Where the symbols take the points:
at | * ~ +
Bod | Kog Maf Nem
Gav | Gav Kep Kir
Lor | Kep Nor Les
Ser | Luz Nez Zuf
Nem | Rog Bod Kad
Fas | Sok Lib Gil
Bib | Gan Zev Fuz
Kep | Vun Nem Vun
Kir | Bod Gav Piz
Sav | Zir Zat Rup
Riv | Gud Zor Zor
Pak | Gaz Nez Neb
Zil | Pup Neb Nem
Ris | Bab Ser Dor
Gaz | Kub Zuf Fiv
Zuf | Rem Zir Bol
Vun | Fas Bap Bod
Led | Bap Fuz Bap
Kod | Pif Kez Dav
Fiv | Non Gaz Nor
Rup | Zuf Riv Dar
Kar | Zil Non Viv
Zor | Sut Seg Riv
Sut | Gud Kuz Ket
Dar | Bol Rup Dok
Tos | Ris Bol Zil
Mut | Riv Fel Luz
Rem | Bav Gem Rem
Zir | Sut Mut Zuf
Kel | Nor Nor Pif
Dor | Dok Ris Kub
Kud | Bol Rog Ket
Niv | Seg Zir Fov
Mog | Nor Tos Gaz
Nam | Nem Kad Kep
Sok | Led Viv Lor
Gil | Lor Fas Kog
Fuz | Zil Dok Kir
Gem | Pab Tum Rem
Gov | Fel Gud Seg
Fel | Zor Nam Mut
Les | Gav Lor Kel
Bap | Lib Lor Vun
Kuz | Nas Pif Sut
Kez | Kel Kog Kod
Tum | Kud Nof Gem
Fov | Let Niv Zat
Gud | Nam Nas Niv
Dok | Tos Dar Nez
Nas | Kad Gil Gud
Bab | Dar Non Neb
Ket | Gov Kud Tum
Piz | Nem Zor Nas
Dav | Kuz Kod Zor
Seg | Gem Gov Piz
Luz | Rup Bav Bab
Bol | Ser Dar Tos
Lib | Viv Nor Fas
Bav | Sav Pab Luz
Gan | Sok Bod Fuz
Pab | Zat Kud Bav
Pup | Pak Bib Non
Zev | Dok Rup Bol
Zat | Dos Riv Sav
Rog | Niv Riv Kud
Nor | Kar Fiv Lib
Maf | Pup Vun Bod
Dos | Tum Let Zir
Kub | Bib Kub Non
Pif | Fas Kel Kuz
Neb | Fiv Gaz Zil
Nez | Mog Bib Pak
Nof | Zir Mut Tum
Kad | Kod Nem Nam
Kog | Les Sut Kez
Non | Led Kub Kar
Viv | Fuz Kar Sok
Let | Rem Seg Dos

In the rows, 161 means zero.

The rows follow the links: the fewer symbols apart two points are, the more alike their rows tend to be.

Named rows; a name shown again gets a slightly different row:
Tum: 154 117 140 169 201 147 218 124 152 80 157 73 165 153 158 120 183 215 221 252 127 129 195 187 168 158 204 163 111 157 135 215 118 210 211 99 119 200 146 160 133 135 98 170
Dor: 170 128 271 122 176 198 131 177 172 196 88 269 88 189 178 168 49 155 134 126 155 163 123 169 159 163 154 189 135 151 155 142 187 141 148 185 177 165 142 157 152 167 248 162
Vun: 179 216 134 162 138 73 212 175 149 177 177 109 209 109 166 160 208 117 141 128 197 88 169 115 74 162 108 174 215 162 167 74 179 127 191 184 179 147 189 146 147 112 90 135
Lor: 187 249 123 196 150 93 199 197 154 156 206 101 162 121 166 161 222 178 131 134 206 154 170 133 73 186 139 147 257 154 210 91 189 120 161 165 170 136 201 170 117 110 99 124
Dos: 164 123 145 173 202 156 228 102 154 74 156 86 152 153 153 123 188 221 215 260 129 137 196 182 152 167 211 157 114 151 131 207 121 213 200 95 120 206 150 149 126 135 107 173
Dar: 187 120 290 127 148 190 154 217 154 153 74 254 97 169 179 147 89 140 148 129 140 181 94 178 148 185 151 166 148 160 177 119 184 128 186 204 157 198 161 173 130 140 241 165
Gud: 143 148 98 168 78 178 133 145 171 157 197 184 268 146 136 181 219 69 174 156 111 176 145 176 228 181 165 137 154 201 155 234 160 170 143 190 144 185 183 173 249 225 142 190
Gan: 167 196 155 144 152 108 198 141 170 212 166 157 197 118 165 154 143 109 93 127 164 67 183 132 47 143 84 201 194 152 126 91 204 140 155 184 208 168 214 118 171 130 133 120
Pab: 186 113 200 163 213 153 235 170 140 54 116 96 113 151 166 113 170 220 216 245 149 147 159 178 147 169 198 162 127 155 165 156 124 194 225 124 116 192 134 164 102 93 127 166
Zir: 167 92 184 175 153 188 217 138 149 52 130 144 152 156 146 119 178 174 219 244 87 161 159 204 172 198 214 151 119 173 152 232 134 202 208 128 113 233 150 169 143 149 136 183
Ket: 141 117 115 173 130 177 179 122 157 81 169 126 228 146 143 148 210 132 223 226 96 162 172 202 212 188 205 149 121 191 145 262 128 208 186 132 113 231 164 167 194 199 121 182
Ris: 163 123 284 123 173 191 139 198 163 181 91 268 89 170 170 158 48 156 145 126 156 176 111 173 159 164 158 185 143 150 163 136 177 134 166 187 184 183 138 162 144 159 251 168
Mut: 147 111 172 161 100 182 180 148 162 96 142 192 217 139 126 152 179 84 192 204 62 156 133 199 189 205 196 146 126 203 158 237 160 175 194 172 132 261 184 171 199 219 153 192
Zev: 173 129 288 119 146 187 161 203 155 160 76 263 94 161 174 158 77 131 142 133 138 165 107 173 140 177 131 188 151 158 168 115 183 129 184 207 176 204 158 173 154 135 251 170
Ser: 173 106 283 126 181 194 153 210 156 157 79 230 73 180 178 145 59 176 154 157 150 182 115 171 165 169 158 180 132 145 158 131 172 146 189 191 168 177 128 174 128 132 244 173
Sok: 172 243 145 195 131 129 208 135 160 152 185 165 169 113 151 167 169 127 97 148 125 125 204 155 17 193 147 153 247 144 177 124 210 144 145 140 186 188 242 143 146 157 127 107
Fel: 131 127 124 165 90 167 150 139 175 138 171 199 263 141 133 164 202 65 176 158 94 150 139 184 219 178 166 151 138 209 146 231 160 168 167 186 148 231 183 171 237 232 146 187
Bab: 160 124 264 117 189 213 145 165 183 183 85 256 75 190 173 159 43 175 136 134 154 165 142 178 145 150 155 189 131 141 140 142 183 153 146 157 181 172 146 140 146 161 260 165
Maf: 162 172 126 125 165 76 173 163 156 223 181 103 234 139 166 154 183 137 152 127 241 68 174 103 136 116 81 188 164 173 117 90 140 138 197 194 198 120 150 128 165 122 103 144
Let: 154 119 131 169 207 153 220 109 161 91 165 70 174 148 159 124 190 210 213 257 126 124 207 179 165 155 214 167 103 157 131 213 119 223 199 99 124 208 153 147 143 137 94 167
Sav: 182 115 228 162 175 170 237 185 145 52 97 142 109 142 158 123 156 197 214 223 102 167 146 184 135 190 196 160 132 165 171 156 144 176 220 147 115 237 153 182 102 92 156 160
Viv: 163 238 129 187 148 149 208 113 171 160 196 177 157 129 142 164 140 136 93 146 110 116 209 178 19 185 159 171 229 144 164 154 225 159 124 130 188 182 238 130 159 175 139 97
Neb: 132 146 155 136 226 198 120 96 183 247 170 181 130 210 175 184 74 219 133 159 198 140 216 166 179 101 166 194 112 129 101 201 142 187 113 112 200 110 137 128 172 219 203 158
Bod: 154 174 117 130 146 75 164 182 155 205 174 98 236 148 163 161 229 128 159 127 253 94 142 87 164 124 79 178 162 171 143 100 138 132 204 202 181 128 147 137 175 120 113 155
Dok: 171 132 279 124 170 197 152 199 162 175 80 260 94 169 177 151 65 143 134 120 151 172 109 157 143 167 136 188 144 156 170 124 194 122 169 196 170 194 153 162 146 144 252 163

Each walk starts at a row. The symbols on each line, taken left to right, move it on to the next point.
Each answer is a row, close to the row of the point it stands for.
160 244 108 214 203 182 139 126 165 194 216 149 93 183 166 181 143 249 108 147 171 203 224 176 94 159 200 141 229 119 187 157 190 179 79 105 182 99 190 148 142 177 158 129
* ~ * 163 224 147 175 147 132 212 127 168 167 171 159 171 120 154 159 146 129 98 139 123 98 196 151 10 179 128 160 229 141 152 119 211 145 147 146 180 190 232 131 155 157 123 111
~ * 140 147 151 115 209 173 133 89 201 267 158 195 158 197 171 180 64 177 111 133 195 98 202 153 153 92 127 200 128 141 91 181 150 172 122 130 221 128 150 112 186 214 195 145
155 159 92 158 97 135 97 185 167 199 200 161 265 154 153 186 234 94 184 122 193 184 136 143 270 147 129 155 149 202 171 183 154 143 153 219 165 142 148 180 229 198 145 194
~ 140 147 102 126 120 105 143 174 159 212 188 133 295 144 155 175 225 94 176 125 231 112 144 119 222 125 99 166 136 194 136 150 140 145 181 208 172 141 152 143 223 184 122 174
~ + * 148 100 121 156 97 153 177 132 171 110 158 158 264 135 130 158 218 81 198 201 92 128 153 178 209 175 165 161 113 209 133 239 148 185 196 170 135 239 186 161 225 192 128 186
186 253 125 229 120 130 158 208 147 143 215 130 165 135 147 181 244 137 138 135 165 209 153 155 112 211 171 120 262 164 232 119 206 127 132 184 151 141 213 186 155 143 123 135
~ 184 262 124 221 126 132 191 175 148 138 205 147 157 120 152 176 211 152 116 138 137 188 184 161 59 211 178 134 277 151 210 122 215 138 140 168 165 166 230 178 148 145 119 115
~ * ~ 139 217 128 180 184 172 175 81 195 216 191 186 147 162 169 181 106 170 87 152 125 111 239 183 55 141 169 176 192 139 134 179 196 184 103 107 217 165 212 127 176 214 158 116
140 132 169 124 217 192 118 108 194 251 161 184 134 206 180 173 68 214 138 155 200 142 202 159 193 91 150 199 113 128 100 187 138 193 128 123 202 97 118 125 168 190 209 166
+ ~ * 138 152 167 132 206 197 140 87 189 242 155 213 126 201 170 181 49 180 109 143 159 124 204 173 138 113 158 189 134 129 110 189 166 188 111 129 208 130 155 117 183 221 215 155
+ ~ + 134 174 149 153 203 191 159 70 195 231 173 202 135 181 163 178 64 186 98 144 152 115 222 184 92 131 162 185 160 127 107 189 179 193 104 101 212 135 172 110 182 225 178 136
165 189 186 135 163 126 201 138 175 215 132 184 169 126 169 164 99 116 93 111 167 62 180 133 43 138 103 202 192 144 119 94 201 132 172 176 219 171 197 116 156 156 155 115
+ + + 154 177 88 185 80 159 108 172 165 172 208 174 250 152 137 192 237 78 164 131 137 211 133 165 240 180 164 141 183 203 184 207 167 144 131 205 151 157 189 199 232 226 148 185
+ + * 128 111 83 164 134 164 181 102 173 125 185 131 253 150 144 155 219 129 208 219 111 127 178 184 211 162 188 155 114 194 122 245 140 206 180 135 130 215 164 155 221 202 112 190
141 131 86 146 105 120 131 157 159 187 185 136 283 138 148 172 241 76 185 137 187 133 142 133 242 154 119 165 135 207 142 180 138 160 178 199 165 161 159 158 232 196 123 189
~ * 153 172 108 208 101 194 111 186 157 144 205 181 204 168 145 189 232 136 191 150 131 263 130 198 257 197 208 110 172 187 203 224 164 163 132 184 120 161 164 206 206 223 155 187
~ ~ 172 226 114 215 147 184 101 217 146 161 214 164 133 186 163 197 223 204 160 138 181 292 136 168 218 193 210 107 223 161 233 161 164 141 112 166 135 97 161 212 155 177 173 167
177 129 161 161 232 158 224 145 143 86 137 75 109 170 176 119 168 244 223 242 172 148 191 170 153 148 192 164 112 142 150 160 116 197 203 107 129 167 129 154 101 102 124 162
* ~ ~ 154 84 169 154 144 170 220 136 152 54 124 139 182 131 144 120 187 144 223 242 88 137 147 193 177 182 192 155 100 178 135 225 130 198 223 137 112 243 152 164 166 155 145 186
~ * 139 125 104 176 129 161 186 103 171 103 176 139 243 145 135 159 207 116 198 218 85 127 181 193 188 170 205 153 107 202 133 250 137 204 185 146 139 244 190 160 206 211 108 182
